Below are the code and all the weights of a small trained network. Each question names an input and a class and asks about switching units off, where a switched-off unit gives its printed mean instead of its output.

import numpy as np


def w(rows, s, z=0):
    codes = np.array(rows[::2]) - 128.0
    scale = np.full(codes.shape[1], s)
    scale[-1] = z or s
    return codes * scale


def f(y):
    return np.maximum(y, 0)


def log_softmax(a):
    a = a - a.max(-1, keepdims=True)
    return a - np.log(np.exp(a).sum(-1, keepdims=True))


def net(x, mask):
    res = np.array(x, float).reshape(1, 3) / 4 @ E
    y = f(res @ A[0][:, :-1].T + A[0][:, -1])
    res = res + np.where(mask, y, B[0][:, -1]) @ B[0][:, :-1]
    return log_softmax(res[-1] @ U[:, :-1].T + U[:, -1])


A, B = {}, {}
E = w([
[23,128,127,204,2,122,188,104,19],'x0',
[117,208,213,25,197,75,112,99,82],'x1',
[226,44,133,89,4,2,29,186,185],'x2',
],0.0062)
A[0] = w([
[95,147,128,109,119,111,142,136,86,179],'N1',
[165,105,109,195,69,157,128,125,215,170],'N2',
[83,124,128,175,104,156,162,123,95,217],'N3',
[98,156,169,89,100,74,121,117,45,155],'N4',
[174,138,150,68,233,115,104,126,166,132],'N5',
[126,126,149,123,163,116,160,127,96,98],'N6',
[95,142,105,159,152,106,152,75,178,83],'N7',
[176,114,160,148,151,103,102,143,160,135],'N8',
[84,168,122,167,228,224,184,110,122,148],'N9',
[105,175,123,98,126,114,108,88,155,64],'N10',
[99,128,120,95,91,108,122,133,90,88],'N11',
[121,132,137,145,81,84,139,117,117,204],'N12',
[250,100,118,97,122,100,53,141,244,153],'N13',
[150,147,133,58,128,91,88,126,131,251],'N14',
],0.013,0.0027)
B[0] = w([
[134,136,160,105,109,98,144,114,107,159],'N1',
[141,100,114,144,119,118,58,168,62,190],'N2',
[135,83,132,148,169,103,131,124,59,187],'N3',
[123,137,156,142,107,57,143,78,153,184],'N4',
[153,252,127,168,136,166,59,148,126,212],'N5',
[141,110,124,164,200,98,154,136,153,148],'N6',
[137,112,100,132,132,125,167,109,155,145],'N7',
[93,134,92,81,121,125,106,122,136,170],'N8',
[109,96,153,80,116,188,234,150,117,225],'N9',
[114,149,86,131,174,115,115,98,112,145],'N10',
[115,121,103,166,130,127,138,67,172,153],'N11',
[135,153,124,185,90,127,120,101,134,167],'N12',
[128,70,109,58,80,108,113,166,210,249],'N13',
[131,169,149,64,154,83,111,167,115,191],'N14',
],0.026,0.016)
U = w([
[149,238,158,107,207,130,130,138,141,126],'0',
[127,174,119,113,135,222,197,151,178,56],'1',
[77,87,158,123,167,151,254,112,80,98],'2',
[137,124,87,51,106,61,77,147,225,179],'3',
[106,139,159,175,98,42,160,27,131,227],'4',
[108,143,75,190,184,184,127,60,200,7],'5',
[152,95,68,205,120,98,78,137,67,93],'6',
],0.0063,0.0019)

Each question gives the input, the list of numbers given to net, and the class t.
The units are the neurons (one row each of A and B). Each row of codes is followed by its name. A weight is (code - 128) times the scale printed after its matrix; where a second scale follows, it is the last column's (A, B and U).
mask holds one flag per neuron, in row order. A switched-off neuron (its flag False) gives its mean, the last column of its row in B, instead of its output. The means were averaged over made-up inputs and are rounded, as every weight is.
A unit's drop is (log p(t) with every unit on - log p(t) with that unit switched off) / (log p(t) with every unit on - log p(t) with every unit switched off).
The circuit of an input: a set's keep is (log p(t) with only the set's units on - log p(t) with every unit switched off) / (log p(t) with every unit on - log p(t) with every unit switched off). Starting from the 12 units with the biggest drops (on a tie, the unit counted first), units are removed one at a time, each time the one whose removal leaves the highest keep (on an exact tie, the one counted first), for as long as the keep stays at least 0.8.
circuit, biggest first: the units of the circuit, biggest drop first
top k neurons: the k neurons with the biggest drops, biggest first
drop of u: that unit's drop, to one decimal
input [1,7,0], class 0: circuit, biggest first => (N13)
input [5,4,7], class 4: circuit, biggest first => (N4 N12)
input [-1,2,-3], class 2: circuit, biggest first => (N13 N9)
input [0,-2,-2], class 2: circuit, biggest first => (N5 N13)
input [0,3,-2], class 2: circuit, biggest first => (N13 N5)
input [1,3,1], class 4: circuit, biggest first => (N13 N5 N9)
input [-6,-1,-8], class 1: circuit, biggest first => (N5 N9)
input [-1,-3,-1], class 2: circuit, biggest first => (N13 N5)
input [4,-1,5], class 6: top 3 neurons => (N13 N2 N9)
input [1,-2,-1], class 2: circuit, biggest first => (N5 N13)
input [-1,5,-4], class 0: top 4 neurons => (N5 N13 N3 N10)
input [-4,-3,-6], class 2: top 2 neurons => (N9 N13)
input [7,-3,3], class 6: top 3 neurons => (N2 N9 N3)
input [5,7,-8], class 2: circuit, biggest first => (N9)
input [-6,0,-6], class 1: circuit, biggest first => (N9 N5)
input [0,-6,-1], class 6: top 3 neurons => (N2 N9 N13)
input [-5,8,0], class 0: drop of N11 => 0.0
input [5,0,5], class 4: drop of N13 => 0.1
input [5,-2,5], class 6: drop of N2 => 0.2
input [-8,5,-3], class 0: circuit, biggest first => (N5)
